Below are the code and all the weights of a small trained network. Each question names an input and a target symbol and asks about switching units off, where a switched-off unit gives its printed mean instead of its output.

import numpy as np


def w(rows, s, z=0):
    codes = np.array(rows[::2]) - 128.0
    scale = np.full(codes.shape[1], s)
    scale[-1] = z or s
    return codes * scale


def norm(h):
    return h / np.sqrt((h * h).mean(-1, keepdims=True) + 1e-5)


def f(y):
    return y / 2 * (1 + np.tanh(0.7978845608 * (y + 0.044715 * y**3)))


def softmax(a):
    e = np.exp(a - a.max(-1, keepdims=True))
    return e / e.sum(-1, keepdims=True)


def log_softmax(a):
    a = a - a.max(-1, keepdims=True)
    return a - np.log(np.exp(a).sum(-1, keepdims=True))


def net(x, mask):
    ids = ['ΞΣΦμπω'.index(c) for c in x.split()]
    T = len(ids)
    res = E[ids] + P[:T]
    r = norm(res)
    for j in range(3):
        rows = slice(3 * j, 3 * j + 3)
        q, k, v = (r @ M[0][rows].T for M in (Q, K, V))
        z = softmax(np.where(np.tri(T) > 0, q @ k.T / 3**0.5, -1e9)) @ v
        o = O[0][rows]
        res = res + np.where(mask[j], z, o[:, -1]) @ o[:, :-1]
    y = f(norm(res) @ A[0][:, :-1].T + A[0][:, -1])
    res = res + np.where(mask[3:15], y, B[0][:, -1]) @ B[0][:, :-1]
    return log_softmax(norm(res)[-1] @ U[:, :-1].T + U[:, -1])


Q, K, V, O, A, B = {}, {}, {}, {}, {}, {}
E = w([
[149,208,165],'Ξ',
[198,102,162],'Σ',
[72,77,166],'Φ',
[150,95,250],'μ',
[65,79,168],'π',
[155,97,248],'ω',
],0.011)
P = w([
[113,137,154],'0',
[154,151,125],'1',
[106,19,128],'2',
[143,137,89],'3',
[76,91,197],'4',
[128,123,65],'5',
[72,125,193],'6',
[123,120,40],'7',
[73,134,180],'8',
[123,123,9],'9',
[77,126,167],'10',
[129,90,3],'11',
[79,157,170],'12',
],0.0053)
Q[0] = w([
[96,169,81],'H0',
[118,191,75],'H0',
[138,173,92],'H0',
[119,4,159],'H1',
[165,111,125],'H1',
[124,191,171],'H1',
[91,93,91],'H2',
[164,123,83],'H2',
[195,196,146],'H2',
],0.018)
K[0] = w([
[150,180,104],'H0',
[100,211,96],'H0',
[133,156,119],'H0',
[142,130,7],'H1',
[78,158,85],'H1',
[135,118,178],'H1',
[127,164,171],'H2',
[49,117,107],'H2',
[135,100,75],'H2',
],0.02)
V[0] = w([
[162,94,103],'H0',
[93,86,112],'H0',
[167,123,148],'H0',
[61,125,133],'H1',
[148,183,131],'H1',
[71,246,157],'H1',
[51,102,146],'H2',
[149,109,124],'H2',
[90,41,81],'H2',
],0.012)
O[0] = w([
[90,179,122,123],'H0',
[91,209,84,151],'H0',
[109,194,177,197],'H0',
[97,139,224,79],'H1',
[127,255,125,94],'H1',
[114,156,175,2],'H1',
[105,151,204,116],'H2',
[194,157,140,163],'H2',
[129,114,142,59],'H2',
],0.0059,0.004)
A[0] = w([
[201,89,15,126],'N0',
[158,133,147,78],'N1',
[146,61,156,137],'N2',
[140,226,137,162],'N3',
[54,144,123,253],'N4',
[173,140,246,142],'N5',
[1,110,230,26],'N6',
[76,171,145,92],'N7',
[48,121,32,100],'N8',
[150,39,158,133],'N9',
[115,70,93,89],'N10',
[247,61,127,194],'N11',
],0.0089,0.0027)
B[0] = w([
[157,181,79,181],'N0',
[99,131,153,135],'N1',
[218,96,115,182],'N2',
[2,184,168,147],'N3',
[71,132,109,157],'N4',
[218,144,150,247],'N5',
[108,88,28,195],'N6',
[86,134,111,124],'N7',
[173,159,177,154],'N8',
[152,103,132,200],'N9',
[138,151,183,143],'N10',
[128,147,117,253],'N11',
],0.0066,0.0063)
U = w([
[39,248,202,247],'Ξ',
[207,211,41,188],'Σ',
[167,34,246,84],'Φ',
[112,54,189,230],'μ',
[154,42,254,4],'π',
[104,81,167,135],'ω',
],0.007,0.0025)

Each question gives the input, a string of symbols that net reads in full, and the target symbol t.
The units are the heads (3 rows each of Q, K, V and O) and the neurons (one row each of A and B). Each row of codes is followed by its name. A weight is (code - 128) times the scale printed after its matrix; where a second scale follows, it is the last column's (O, A, B and U).
mask holds one flag per unit, heads first, then neurons. A switched-off unit (its flag False) gives its mean, the last column of its rows in O or B, instead of its output. The means were averaged over made-up inputs and are rounded, as every weight is.
A unit's drop is (log p(t) with every unit on - log p(t) with that unit switched off) / (log p(t) with every unit on - log p(t) with every unit switched off).
The circuit of an input: a set's keep is (log p(t) with only the set's units on - log p(t) with every unit switched off) / (log p(t) with every unit on - log p(t) with every unit switched off). Starting from the 12 units with the biggest drops (on a tie, the unit counted first), units are removed one at a time, each time the one whose removal leaves the highest keep (on an exact tie, the one counted first), for as long as the keep stays at least 0.8.
units of the circuit, in order: the units of the circuit, biggest drop first
top k neurons: the k neurons with the biggest drops, biggest first
heads that matter: for each layer, one digit per head in row order, 1 if its drop is at least 0.15 and else 0, layers parted by /
drop when u is switched off: that unit's drop, to one decimal
input Ξ Φ Σ Σ Σ μ Ξ Σ Σ Σ Φ, target Σ: units of the circuit, in order	[H1]
input π Φ ω Φ Φ Ξ, target Φ: units of the circuit, in order	[H0, H2]
input μ Σ μ Φ, target Σ: top 2 neurons	[N0, N8]
input Σ Ξ Φ Σ π ω, target Σ: units of the circuit, in order	[H2, H1, H0]
input Σ μ ω Ξ Φ Σ Ξ Ξ Σ, target Ξ: units of the circuit, in order	[H1, N3]
input Σ Σ Φ Φ Σ Σ Σ Φ Σ Σ Σ μ, target Σ: heads that matter	010
input μ Σ Ξ Σ Φ Ξ π π, target Ξ: heads that matter	011
input Ξ Σ Σ Σ Σ μ Ξ Σ ω ω, target Σ: heads that matter	010
input Φ Ξ Φ π, target Ξ: units of the circuit, in order	[H0, H1]
input Φ Ξ ω Σ Φ μ, target Σ: units of the circuit, in order	[H1, H2]
input ω Σ Ξ, target Ξ: top 2 neurons	[N3, N2]
input Σ Ξ π Ξ ω μ, target Ξ: drop when N6 is switched off	0.0
input ω Σ μ Φ Σ μ μ Φ Ξ Ξ Σ ω, target Ξ: drop when N3 is switched off	0.2
input Ξ μ μ Σ ω Ξ Ξ Σ, target Ξ: drop when N2 is switched off	0.1
